[[ 50 -22 -37  51 -35 -31 -33]
 [ 14   1  39 -43 -40  23 -34]]
->
[[ 50 -22 -37  51 -35 -31 -33]]

[[ 35   2  66]
 [-70  -8  24]
 [-65  44 -34]
 [-54 -16 -24]
 [-29 -32 -25]]
->
[[ 35   2  66]
 [-65  44 -34]
 [-29 -32 -25]]

[[ 21   2   6  -1  -4  -6 -14  -1   4]
 [ -3  29  12  19  10  -5   1  22  -1]
 [ 58 -16   2   5   7 -35  -5  23  -3]
 [ 22   0  -5  -7  -5 -16   9 -41  24]
 [-49  15 -11   3  23  24  -7  48  13]
 [ 59 -44  11   1   6 -28  12 -44  -4]
 [-42  32  -2  -9  -3  33   5  41 -10]
 [  2  31  11   9   4  14   8  30  -2]]
->
[[ 21   2   6  -1  -4  -6 -14  -1   4]
 [ 58 -16   2   5   7 -35  -5  23  -3]
 [-49  15 -11   3  23  24  -7  48  13]
 [-42  32  -2  -9  -3  33   5  41 -10]]

[[-18 -39 -36  -6  21 -36  -2 -16   8  51 -19]
 [ -8   0  -3   6 -12  -7   2  -2  19  -5  10]
 [ -2 -12   4  -4  -7  -4   5  -6 -15  -3  15]
 [ 17   3  -5   7   3  -4   8   9   0   9  11]
 [  0   0   0   0   0   0   0   0   0   0   0]]
->
[[-18 -39 -36  -6  21 -36  -2 -16   8  51 -19]
 [ -2 -12   4  -4  -7  -4   5  -6 -15  -3  15]
 [  0   0   0   0   0   0   0   0   0   0   0]]

[[-24 -16  -6 -23  10  -5  -1   1  -9   4  -7 -22  15   0  22]
 [  3  14  -8 -11   1 -21 -47 -11 -10   5  -4   1   6   6 -53]
 [-27 -13  16  18 -47 -12   4  35  -2   0  12 -20  -4  13  27]
 [ 23  16   2 -10   8 -11   0  -2 -10 -12  11  17  -3  26  -1]
 [ 18  11   3  -7  25  13 -11  -1 -27   6  -2  11  -6   4 -17]
 [-26  10   2  -4 -34 -17   6  17  13  -9  10   5  -9  -7  16]]
->
[[-24 -16  -6 -23  10  -5  -1   1  -9   4  -7 -22  15   0  22]
 [-27 -13  16  18 -47 -12   4  35  -2   0  12 -20  -4  13  27]
 [ 18  11   3  -7  25  13 -11  -1 -27   6  -2  11  -6   4 -17]]

[[-52   1  41  -6  35]
 [ 22 -13 -26   5   7]
 [ 21  -9 -28   7   5]
 [ 19 -12   7   2   1]]
->
[[-52   1  41  -6  35]
 [ 21  -9 -28   7   5]]

[[ 31 -47   2]
 [-18  18  19]
 [-12  14  49]
 [-39   2  37]
 [-56 -22   3]
 [ 34 -60  -6]
 [ 27   0 -19]
 [ 48 -29 -29]
 [  0  -1  16]
 [-19  22  12]]
->
[[ 31 -47   2]
 [-12  14  49]
 [-56 -22   3]
 [ 27   0 -19]
 [  0  -1  16]]

[[-31   0  56  57  36  33  -5 -57 -54 -37]
 [ 20 -46 -54 -44 -28 -23  44  57  47  32]
 [-38 -31  -4  56  55  40  30   4 -54 -56]
 [  1  54  55  38  28   0 -56 -57 -33 -33]
 [ 31  14 -46 -60 -45 -32 -16  43  58  45]]
->
[[-31   0  56  57  36  33  -5 -57 -54 -37]
 [-38 -31  -4  56  55  40  30   4 -54 -56]
 [ 31  14 -46 -60 -45 -32 -16  43  58  45]]
---
[[ 53 -41 -14 -15   4 -36  48  -6 -49 -16  -8  16  -8  -2  35  -8]
 [-27  38  17   7   8  27 -44  -9  49   4  13 -18   8   4 -44   3]
 [ -6   3  -7  10  -9   4   6  12  -7  -3  -4  -1   4   3   7  14]]
->
[[ 53 -14   4  48 -49  -8  -8  35]
 [-27  17   8 -44  49  13   8 -44]
 [ -6  -7  -9   6  -7  -4   4   7]]

[[ 21  -3  21  30  35]
 [-67  52 -17  25   5]
 [ 57 -55  50  11 -27]
 [-58 -18  37 -31 -45]]
->
[[ 21  21  35]
 [-67 -17   5]
 [ 57  50 -27]
 [-58  37 -45]]

[[ -6 -32   5  67  25 -30 -31   3  -6   7 -28 -31  32]
 [  1 -49  11  -4  12 -55  13  -8   0  -8  15  -8  23]
 [ -2  23 -12   6   6  23 -58  17  -1 -11 -55 -16  -5]
 [  2 -21 -40 -17  18 -22 -28 -17   1  11 -22 -30  29]]
->
[[ -6   5  25 -31  -6 -28  32]
 [  1  11  12  13   0  15  23]
 [ -2 -12   6 -58  -1 -55  -5]
 [  2 -40  18 -28   1 -22  29]]

[[-23 -56 -27  31 -21]
 [-22 -29  -6  19  43]
 [-22  37 -45 -10  -2]
 [-21 -25  20  17  47]]
->
[[-23 -27 -21]
 [-22  -6  43]
 [-22 -45  -2]
 [-21  20  47]]

[[ 10  49 -49  66  61]
 [ 60 -28 -47  32  27]
 [-52  31  31  22 -51]
 [ 42 -65  61  24 -39]]
->
[[ 10 -49  61]
 [ 60 -47  27]
 [-52  31 -51]
 [ 42  61 -39]]

[[ 21  13  23 -28 -12  33 -19  17 -19  46  -3  50  56 -57   1]
 [-29  18 -33  36  50 -20  25   4 -24  -1  45 -35 -39  43  43]
 [-11   7 -22  21  21 -40  19 -16  12 -37  12 -52 -41  40  10]
 [-14 -11   8   2  -5  54  -4   6 -26  65  -6  52  16 -13  14]
 [  7 -30   7 -19 -38   7 -17 -10  17 -20 -37  16   7 -17 -41]
 [  9 -11   3 -34 -38  11 -24  13  19  -5 -30  34  16 -45 -34]]
->
[[ 21  23 -12 -19 -19  -3  56   1]
 [-29 -33  50  25 -24  45 -39  43]
 [-11 -22  21  19  12  12 -41  10]
 [-14   8  -5  -4 -26  -6  16  14]
 [  7   7 -38 -17  17 -37   7 -41]
 [  9   3 -38 -24  19 -30  16 -34]]

[[ 42  -2  11 -18 -40  52 -30  13   9 -15  16]
 [  2 -31  13  14 -42 -56  67 -15 -35  21 -11]
 [ 28 -19  24 -36  22  20 -13  46   8  15 -24]]
->
[[ 42  11 -40 -30   9  16]
 [  2  13 -42  67 -35 -11]
 [ 28  24  22 -13   8 -24]]

[[ 31   6  15  27]
 [-28  21 -43  -7]
 [-33   7  22  54]
 [-42  20  -4 -32]
 [ -3 -25  31  10]
 [ -9   8 -26  -3]
 [ 21  -3  -7  54]
 [ 27  50 -25   2]
 [  3   3  -3  -3]]
->
[[ 31  15]
 [-28 -43]
 [-33  22]
 [-42  -4]
 [ -3  31]
 [ -9 -26]
 [ 21  -7]
 [ 27 -25]
 [  3  -3]]

[[  2   1 -39   9  36  -1  22 -10]
 [-13  41  20 -52  19  21  -3  15]
 [  9 -28 -20 -29 -26   6  19  -5]
 [  3   9   3  -5   0  33 -21 -60]
 [  9  11  22   2  38  18 -18 -13]
 [  7   3   9 -35  15   4 -15 -52]
 [ -3  34  16  17  17  -4 -18 -22]
 [ -8  29   5 -28 -44  -9  43  10]
 [  3  10 -18  25  -4  27   6 -33]
 [ -5  37  -2 -12  17 -10 -14 -34]
 [-14  -2 -38   0  22 -18  13  25]
 [ -6  19  13 -30   5  24   7 -22]]
->
[[  2 -39  36  22]
 [-13  20  19  -3]
 [  9 -20 -26  19]
 [  3   3   0 -21]
 [  9  22  38 -18]
 [  7   9  15 -15]
 [ -3  16  17 -18]
 [ -8   5 -44  43]
 [  3 -18  -4   6]
 [ -5  -2  17 -14]
 [-14 -38  22  13]
 [ -6  13   5   7]]
---
[[-21 -20  -2   5 -52  12 -35  -3]
 [ 13 -12   4 -13  19  -4  -1  34]
 [  3 -44   9  -8 -56 -12 -36 -13]
 [  4   6   4  -5   2  -3   1  -1]
 [-47  -3 -17  46  31  44 -36 -51]]
->
[[ 13 -12   4 -13  19  -4  -1  34]
 [  4   6   4  -5   2  -3   1  -1]]

[[  5 -22  44  -7]
 [ -2   2   0   0]
 [ 66 -20  16  -4]
 [ -7  -1   7   4]
 [-29  -1   2 -19]
 [ 16  48 -32 -53]]
->
[[ -2   2   0   0]
 [ -7  -1   7   4]
 [ 16  48 -32 -53]]

[[ 11  30   0  -5  45   4  15   5 -15 -15 -15]
 [-19  17   6   2   2   3  23  18  20 -29   3]
 [ -3 -24  24 -54 -23  -1 -14 -13 -23  19  25]
 [ 49 -48  15   3  -1 -15  -4   4 -36  14  -7]
 [-17   3  -5 -11  -6 -19  -3   6  -2   7  27]
 [  4   5  -2   0  -2   2  -3  -1   1   1  -5]
 [ -6  36  24  -3  -6   2   2  12  -1 -16   9]]
->
[[-19  17   6   2   2   3  23  18  20 -29   3]
 [ 49 -48  15   3  -1 -15  -4   4 -36  14  -7]
 [  4   5  -2   0  -2   2  -3  -1   1   1  -5]]

[[19 32 31 19 20 18 30 35]
 [19 15 21 34 43 17 13 10]
 [32 36 15 36 25 60 13 20]
 [31 30 25 26 20 37 24 25]
 [36 30 18 20 19 28 34 33]
 [17 19 29 23 27 16 19 23]
 [36 58 24 18 12 35 38 61]]
->
[[19 15 21 34 43 17 13 10]
 [31 30 25 26 20 37 24 25]
 [17 19 29 23 27 16 19 23]]

[[ -5 -55  39  -7  16  19  60  -1]
 [ -7  13   9   1   2  18   4   2]
 [-27  14 -15   3  11 -26  -8   6]]
->
[[-7 13  9  1  2 18  4  2]]

[[  1 -11   8   4  -4  13  10  12   7]
 [-20  -4   6  14   8  22   3  -1 -50]
 [ -6 -17  13   1  -3  22  28 -10 -55]
 [-14   4  -2  10   8   7 -13  -2 -25]
 [-20  -4   5  16  11  21   1   0 -48]
 [  0  -5   4  -3  -1   6  15 -11 -33]]
->
[[-20  -4   6  14   8  22   3  -1 -50]
 [-14   4  -2  10   8   7 -13  -2 -25]
 [  0  -5   4  -3  -1   6  15 -11 -33]]

[[-19 -40 -37 -18 -16 -16 -25 -12  29 -44  21 -26  34]
 [ 26  19  -1 -54   5  20 -19  51  49   8 -11  -4  -3]
 [-41 -10 -10 -23  -7  -2 -47   2  14   8 -28  36 -54]
 [-11  25 -20   1  54  15  -6   8 -17  15  59 -13 -37]
 [ 14  44 -12 -19 -20  59  11  -8 -18 -21 -31  23 -33]]
->
[[ 26  19  -1 -54   5  20 -19  51  49   8 -11  -4  -3]
 [-11  25 -20   1  54  15  -6   8 -17  15  59 -13 -37]]
